Below is a small trained network, with its code and all its weights. Each question gives an input and a class and asks what happens when units are switched off, that is, made to give their printed mean instead of their output.

import numpy as np


def w(rows, s, z=0):
    codes = np.array(rows[::2]) - 128.0
    scale = np.full(codes.shape[1], s)
    scale[-1] = z or s
    return codes * scale


def f(y):
    return y / 2 * (1 + np.tanh(0.7978845608 * (y + 0.044715 * y**3)))


def log_softmax(a):
    a = a - a.max(-1, keepdims=True)
    return a - np.log(np.exp(a).sum(-1, keepdims=True))


def net(x, mask):
    res = np.array(x, float).reshape(1, 6) / 4 @ E
    y = f(res @ A[0][:, :-1].T + A[0][:, -1])
    res = res + np.where(mask, y, B[0][:, -1]) @ B[0][:, :-1]
    return log_softmax(res[-1] @ U[:, :-1].T + U[:, -1])


A, B = {}, {}
E = w([
[52,220,117,198],'x0',
[120,128,123,121],'x1',
[75,94,249,114],'x2',
[148,227,142,43],'x3',
[119,127,123,121],'x4',
[129,128,129,128],'x5',
],0.016)
A[0] = w([
[90,133,137,183,126],'N1',
[111,159,95,253,130],'N2',
[138,130,34,124,255],'N3',
[112,124,224,86,146],'N4',
[146,120,204,126,141],'N5',
[55,95,165,148,144],'N6',
[107,210,141,120,69],'N7',
[98,134,153,159,126],'N8',
[104,189,152,141,105],'N9',
[134,35,94,161,179],'N10',
[163,157,160,87,94],'N11',
[161,140,114,82,146],'N12',
[123,222,139,148,105],'N13',
[163,145,110,91,148],'N14',
[204,119,105,150,161],'N15',
],0.016,0.0096)
B[0] = w([
[79,184,177,126,182],'N1',
[112,222,95,52,244],'N2',
[205,149,92,107,251],'N3',
[18,91,87,13,228],'N4',
[31,92,108,70,190],'N5',
[87,135,194,158,198],'N6',
[155,9,109,211,203],'N7',
[74,155,169,139,165],'N8',
[127,82,149,171,192],'N9',
[107,75,59,181,230],'N10',
[115,215,123,2,176],'N11',
[228,197,207,119,183],'N12',
[159,22,55,130,220],'N13',
[228,130,205,98,181],'N14',
[165,157,99,174,191],'N15',
],0.0096,0.019)
U = w([
[200,80,52,168,254],'0',
[110,191,47,47,158],'1',
[111,20,101,120,63],'2',
[109,167,249,160,121],'3',
[211,188,179,109,39],'4',
],0.013,0.0037)

Each question gives the input, the list of numbers given to net, and the class t.
The units are the neurons (one row each of A and B). Each row of codes is followed by its name. A weight is (code - 128) times the scale printed after its matrix; where a second scale follows, it is the last column's (A, B and U).
mask holds one flag per neuron, in row order. A switched-off neuron (its flag False) gives its mean, the last column of its row in B, instead of its output. The means were averaged over made-up inputs and are rounded, as every weight is.
A unit's drop is (log p(t) with every unit on - log p(t) with that unit switched off) / (log p(t) with every unit on - log p(t) with every unit switched off).
The circuit of an input: a set's keep is (log p(t) with only the set's units on - log p(t) with every unit switched off) / (log p(t) with every unit on - log p(t) with every unit switched off). Starting from the 12 units with the biggest drops (on a tie, the unit counted first), units are removed one at a time, each time the one whose removal leaves the highest keep (on an exact tie, the one counted first), for as long as the keep stays at least 0.8.
units of the circuit, in order: the units of the circuit, biggest drop first
top k neurons: the k neurons with the biggest drops, biggest first
drop when u is switched off: that unit's drop, to one decimal
input [7,6,-5,1,-3,-3], class 0: units of the circuit, in order => [N7]
input [2,-5,6,0,5,-2], class 3: top 2 neurons => [N13; N6]
input [-2,-7,-1,1,2,6], class 4: units of the circuit, in order => [N13; N4]
input [-4,2,-4,0,4,-3], class 0: top 2 neurons => [N2; N11]
input [6,6,1,1,-8,-2], class 2: top 2 neurons => [N13; N7]
input [1,-4,-3,-3,-4,6], class 1: top 4 neurons => [N7; N2; N13; N9]
input [7,4,-3,1,6,-4], class 0: top 2 neurons => [N7; N13]
input [4,-7,1,-5,6,-5], class 3: top 2 neurons => [N4; N6]
input [1,-8,3,1,3,6], class 2: top 4 neurons => [N2; N12; N11; N3]
input [-4,6,8,1,1,7], class 1: top 4 neurons => [N7; N4; N13; N11]
input [1,6,-8,7,6,8], class 0: top 2 neurons => [N13; N7]
input [0,-2,0,-2,7,2], class 0: top 3 neurons => [N4; N2; N11]
input [8,4,0,1,7,6], class 0: top 3 neurons => [N7; N13; N4]
input [5,-2,-6,-5,-1,-2], class 1: units of the circuit, in order => [N2]
input [-6,0,0,6,0,-4], class 4: top 2 neurons => [N12; N14]
input [0,-3,-5,3,2,-8], class 4: top 3 neurons => [N10; N12; N14]
input [-6,-5,0,5,4,-3], class 4: top 3 neurons => [N12; N14; N2]
input [-5,-6,-1,1,-8,5], class 4: top 2 neurons => [N13; N7]
input [3,8,-7,-8,4,-6], class 1: drop when N2 is switched off => 2.4
input [-1,-1,6,1,-5,2], class 1: units of the circuit, in order => [N7]
input [1,3,-2,7,-1,5], class 0: drop when N7 is switched off => 0.5
input [2,2,-7,-7,-8,8], class 1: drop when N2 is switched off => 2.4
input [5,3,1,5,-2,7], class 2: drop when N3 is switched off => 0.1
